Below are the code and all the weights of a small trained network. Each question names an input and a class and asks about switching units off, where a switched-off unit gives its printed mean instead of its output.

import numpy as np


def w(rows, s, z=0):
    codes = np.array(rows[::2]) - 128.0
    scale = np.full(codes.shape[1], s)
    scale[-1] = z or s
    return codes * scale


def norm(h):
    return h / np.sqrt((h * h).mean(-1, keepdims=True) + 1e-5)


def f(y):
    return np.maximum(y, 0)


def log_softmax(a):
    a = a - a.max(-1, keepdims=True)
    return a - np.log(np.exp(a).sum(-1, keepdims=True))


def net(x, mask):
    res = np.array(x, float).reshape(1, 7) / 4 @ E
    u = 0
    for l in range(3):
        y = f(norm(res) @ A[l][:, :-1].T + A[l][:, -1])
        res = res + np.where(mask[u : u + 10], y, B[l][:, -1]) @ B[l][:, :-1]
        u += 10
    return log_softmax(norm(res)[-1] @ U[:, :-1].T + U[:, -1])


A, B = {}, {}
E = w([
[42,193,36,215,36,106,178,86,153],'x0',
[245,181,115,64,21,168,53,50,238],'x1',
[91,156,55,21,249,53,160,124,217],'x2',
[135,96,107,135,153,133,129,107,123],'x3',
[164,108,3,56,101,55,88,235,31],'x4',
[190,158,164,131,96,100,173,176,171],'x5',
[109,120,117,124,139,143,115,113,112],'x6',
],0.0043)
A[0] = w([
[149,95,164,136,125,62,21,89,244,90],'0.n0',
[85,162,138,184,142,141,148,121,143,8],'0.n1',
[146,66,124,140,7,211,169,124,57,114],'0.n2',
[101,150,157,123,196,143,164,185,97,4],'0.n3',
[223,35,213,163,110,210,52,155,41,140],'0.n4',
[174,106,135,48,148,5,134,96,218,174],'0.n5',
[166,94,194,74,126,134,160,4,127,48],'0.n6',
[173,202,191,62,158,126,53,72,145,81],'0.n7',
[97,207,101,148,171,179,126,122,120,96],'0.n8',
[199,94,115,72,37,193,126,108,116,146],'0.n9',
],0.0046,0.0022)
B[0] = w([
[122,159,109,174,140,165,150,85,121,204],'0.n0',
[194,111,165,107,130,64,33,211,167,157],'0.n1',
[72,85,78,149,138,169,138,97,202,207],'0.n2',
[117,177,138,120,129,39,157,110,98,164],'0.n3',
[84,143,156,49,79,113,191,143,130,236],'0.n4',
[88,91,105,82,132,152,165,107,100,254],'0.n5',
[142,129,133,137,165,150,136,166,132,186],'0.n6',
[106,158,123,100,157,118,136,134,100,206],'0.n7',
[184,92,103,124,127,125,182,120,179,156],'0.n8',
[135,140,98,141,178,68,89,50,2,208],'0.n9',
],0.006,0.0042)
A[1] = w([
[116,144,77,100,27,156,125,236,29,38],'1.n0',
[183,159,99,102,139,132,123,114,135,245],'1.n1',
[101,114,86,72,138,133,124,117,213,50],'1.n2',
[141,105,54,152,75,95,146,150,115,97],'1.n3',
[166,71,160,203,2,202,125,112,40,124],'1.n4',
[130,104,219,105,160,131,95,111,154,157],'1.n5',
[88,92,185,175,149,90,151,146,86,53],'1.n6',
[108,113,139,195,154,144,152,202,100,126],'1.n7',
[105,173,133,197,137,121,147,79,158,70],'1.n8',
[179,132,113,95,70,194,76,83,199,26],'1.n9',
],0.0086,0.0011)
B[1] = w([
[171,104,110,135,183,88,76,127,173,226],'1.n0',
[102,108,99,189,208,94,85,88,36,199],'1.n1',
[34,121,192,70,104,65,213,155,184,220],'1.n2',
[129,78,102,172,44,209,95,149,150,200],'1.n3',
[20,105,177,37,194,1,177,52,244,255],'1.n4',
[167,122,122,112,68,181,74,211,96,206],'1.n5',
[213,229,115,156,142,136,154,78,111,221],'1.n6',
[170,178,86,122,152,58,124,57,108,198],'1.n7',
[170,77,91,147,99,239,99,221,90,225],'1.n8',
[159,204,101,179,175,88,185,114,25,220],'1.n9',
],0.0057,0.0055)
A[2] = w([
[151,145,94,84,135,152,85,73,134,126],'2.n0',
[107,181,223,140,142,254,164,108,157,162],'2.n1',
[98,126,42,22,161,131,153,212,102,158],'2.n2',
[129,175,104,182,124,84,93,43,84,182],'2.n3',
[167,87,163,114,123,33,165,137,144,254],'2.n4',
[124,126,163,210,160,206,94,113,184,90],'2.n5',
[133,68,67,81,137,114,27,162,127,77],'2.n6',
[147,164,77,209,72,105,155,128,163,144],'2.n7',
[170,91,236,33,180,109,68,151,67,54],'2.n8',
[57,138,74,207,56,117,98,118,179,27],'2.n9',
],0.0077,0.0026)
B[2] = w([
[161,182,154,238,165,119,208,166,100,174],'2.n0',
[181,86,80,156,152,51,1,143,168,228],'2.n1',
[120,151,210,162,91,139,100,74,162,254],'2.n2',
[115,195,202,138,180,108,133,212,91,238],'2.n3',
[101,173,109,140,166,180,82,61,136,232],'2.n4',
[207,84,35,110,75,115,121,168,174,161],'2.n5',
[205,96,137,163,128,121,83,162,200,181],'2.n6',
[107,94,122,92,100,183,130,143,62,201],'2.n7',
[79,80,64,127,20,187,215,178,109,223],'2.n8',
[183,97,173,52,92,217,185,146,116,194],'2.n9',
],0.0074,0.0065)
U = w([
[26,124,184,65,137,74,141,17,227,225],'0',
[159,209,144,193,193,94,149,120,23,2],'1',
[207,61,84,184,121,119,3,171,205,74],'2',
[121,67,114,83,40,253,176,173,106,188],'3',
],0.013,0.00045)

Each question gives the input, the list of numbers given to net, and the class t.
The units are the neurons (one row each of A and B). Each row of codes is followed by its name. A weight is (code - 128) times the scale printed after its matrix; where a second scale follows, it is the last column's (A, B and U).
mask holds one flag per neuron, layer by layer. A switched-off neuron (its flag False) gives its mean, the last column of its row in B, instead of its output. The means were averaged over made-up inputs and are rounded, as every weight is.
A unit's drop is (log p(t) with every unit on - log p(t) with that unit switched off) / (log p(t) with every unit on - log p(t) with every unit switched off).
most important unit: the unit with the biggest drop
k most important neurons: the k neurons with the biggest drops, biggest first
k most important neurons of layer l: the k neurons of layer l with the biggest drops, biggest first
input [-8,-2,7,4,0,0,1], class 3: most important unit => 2.n8
input [-8,7,0,1,2,-2,0], class 3: 2 most important neurons => (2.n8 0.n4)
input [8,7,-1,-1,-6,-2,-6], class 3: 2 most important neurons of layer 2 => (2.n9 2.n7)
input [5,0,-1,-6,5,-1,2], class 2: 3 most important neurons => (1.n0 2.n6 2.n8)
input [6,5,-6,-7,8,-4,2], class 2: 3 most important neurons of layer 1 => (1.n0 1.n3 1.n2)
input [0,-5,1,2,6,-8,-8], class 2: 3 most important neurons => (2.n6 1.n0 1.n9)
input [6,6,-1,6,1,1,2], class 1: 4 most important neurons => (1.n9 0.n9 2.n3 2.n8)
input [-1,5,-5,-3,-6,-8,-3], class 2: 2 most important neurons => (2.n1 1.n8)
input [-8,-6,-1,3,-1,-2,-2], class 3: 4 most important neurons => (2.n8 0.n4 1.n9 1.n5)
input [1,-2,2,8,-1,6,4], class 0: 3 most important neurons of layer 1 => (1.n9 1.n1 1.n2)
input [7,8,-1,-4,3,0,-8], class 1: 3 most important neurons => (1.n9 2.n3 0.n9)
input [8,-6,-1,1,7,5,7], class 3: 3 most important neurons of layer 2 => (2.n9 2.n7 2.n1)
input [3,8,-7,5,-8,8,-4], class 1: 2 most important neurons => (1.n9 0.n9)
input [6,7,-5,4,7,1,5], class 1: most important unit => 1.n9
input [6,-2,-5,2,7,4,4], class 2: 2 most important neurons of layer 1 => (1.n0 1.n3)
input [-5,5,2,6,2,4,-6], class 1: 3 most important neurons => (1.n1 0.n0 0.n9)
input [8,4,2,8,6,8,0], class 3: 4 most important neurons => (1.n3 2.n9 2.n7 2.n1)
input [5,8,-6,3,-7,-6,1], class 1: 2 most important neurons => (1.n9 0.n9)
input [7,-1,6,-1,-4,6,2], class 3: 4 most important neurons => (1.n4 1.n8 0.n4 2.n9)
input [-2,-2,-3,-2,-2,8,6], class 0: most important unit => 1.n8
input [-8,-6,-3,1,1,-1,6], class 3: 3 most important neurons => (2.n8 0.n4 1.n9)
input [-6,8,4,-1,8,6,8], class 1: 2 most important neurons of layer 2 => (2.n0 2.n1)
input [-1,8,7,0,5,-6,0], class 1: 3 most important neurons of layer 1 => (1.n4 1.n1 1.n9)
input [1,6,1,-3,-7,8,5], class 2: 2 most important neurons of layer 0 => (0.n6 0.n0)
input [5,-5,-5,2,-4,1,4], class 0: 2 most important neurons of layer 1 => (1.n4 1.n7)
